[[ 52 -86 -44 -41 -13  79  15 -39]
 [-78  61  56  36  26 -76 -30  40]]
->
[[-78  61  56  36  26 -76 -30  40]
 [ 52 -86 -44 -41 -13  79  15 -39]]

[[ 85 -58  -2]
 [-30 -49  42]
 [-21 -59  38]
 [ 76  13 -38]
 [ 52  10 -24]
 [-25  48 -29]
 [-76 -16  27]
 [-10  32 -40]]
->
[[-25  48 -29]
 [-10  32 -40]
 [ 76  13 -38]
 [ 52  10 -24]
 [-76 -16  27]
 [-30 -49  42]
 [ 85 -58  -2]
 [-21 -59  38]]

[[ 30 -69  43   8 -25  -3]
 [-44  82  -7   1  15 -67]
 [ 48 -51  54 -14  14 -33]
 [-51  53 -24  25 -50 -34]
 [ 32 -32  19 -17  15  22]]
->
[[-44  82  -7   1  15 -67]
 [-51  53 -24  25 -50 -34]
 [ 32 -32  19 -17  15  22]
 [ 48 -51  54 -14  14 -33]
 [ 30 -69  43   8 -25  -3]]

[[ 20  25  16  33  15  17  16  23 -21  14  19]
 [-26  32 -25  76 -28 -17 -15 -22 -26 -25  44]
 [-31  -2 -26  22 -28 -20 -22 -37   2 -23  19]
 [-38   6 -30  44 -31 -28 -25 -44  -6 -27  36]
 [ 26  28  22  37  21  23  23  29 -28  21  19]
 [ 18   4  15  -8   9  17  16  22 -13  15 -14]
 [ 13  -3   9 -23  14   2   3  16  11   7 -11]]
->
[[-26  32 -25  76 -28 -17 -15 -22 -26 -25  44]
 [ 26  28  22  37  21  23  23  29 -28  21  19]
 [ 20  25  16  33  15  17  16  23 -21  14  19]
 [-38   6 -30  44 -31 -28 -25 -44  -6 -27  36]
 [ 18   4  15  -8   9  17  16  22 -13  15 -14]
 [-31  -2 -26  22 -28 -20 -22 -37   2 -23  19]
 [ 13  -3   9 -23  14   2   3  16  11   7 -11]]

[[-66 -86]
 [ 69  34]
 [ 57   6]]
->
[[ 69  34]
 [ 57   6]
 [-66 -86]]

[[ 28  27  19   7  -4 -11 -13 -14 -15 -17 -19 -20]
 [-19 -39 -49 -43 -19  19  59  88  93  73  32 -22]
 [ 12  23  31  28  16  -5 -27 -44 -46 -37 -15  11]
 [-16  -9   0   6  11  14  15  17  19  24  28  30]
 [  0  17  32  38  31  13 -11 -34 -48 -50 -38 -17]
 [-37 -38 -32 -20  -8   2   8  10  13  14  14  15]
 [-21  -3  15  30  41  47  48  42  30  14  -5 -20]]
->
[[ 28  27  19   7  -4 -11 -13 -14 -15 -17 -19 -20]
 [ 12  23  31  28  16  -5 -27 -44 -46 -37 -15  11]
 [  0  17  32  38  31  13 -11 -34 -48 -50 -38 -17]
 [-21  -3  15  30  41  47  48  42  30  14  -5 -20]
 [-16  -9   0   6  11  14  15  17  19  24  28  30]
 [-37 -38 -32 -20  -8   2   8  10  13  14  14  15]
 [-19 -39 -49 -43 -19  19  59  88  93  73  32 -22]]

[[-79  22  77  21]
 [-49  40 -10  97]
 [-24  36 -42  97]
 [-51   1  93 -56]
 [ 78 -22 -84  -8]
 [-68  10  92 -38]
 [ 45   8 -90  60]
 [-80  34  62  45]]
->
[[-49  40 -10  97]
 [-24  36 -42  97]
 [-80  34  62  45]
 [-79  22  77  21]
 [-68  10  92 -38]
 [ 45   8 -90  60]
 [-51   1  93 -56]
 [ 78 -22 -84  -8]]

[[ 85  83 -84 -83]
 [-65 -57  65  64]
 [-58 -51  61  61]
 [-87 -79  84  79]
 [ 58  33 -57 -50]
 [ 73  66 -70 -70]
 [-92 -85  91  90]
 [-77 -75  77  78]]
->
[[ 85  83 -84 -83]
 [ 73  66 -70 -70]
 [ 58  33 -57 -50]
 [-58 -51  61  61]
 [-65 -57  65  64]
 [-77 -75  77  78]
 [-87 -79  84  79]
 [-92 -85  91  90]]

[[-53 -11  13 -85]
 [-17  10 -27  -1]
 [-36 -26  -3 -11]]
->
[[-17  10 -27  -1]
 [-53 -11  13 -85]
 [-36 -26  -3 -11]]
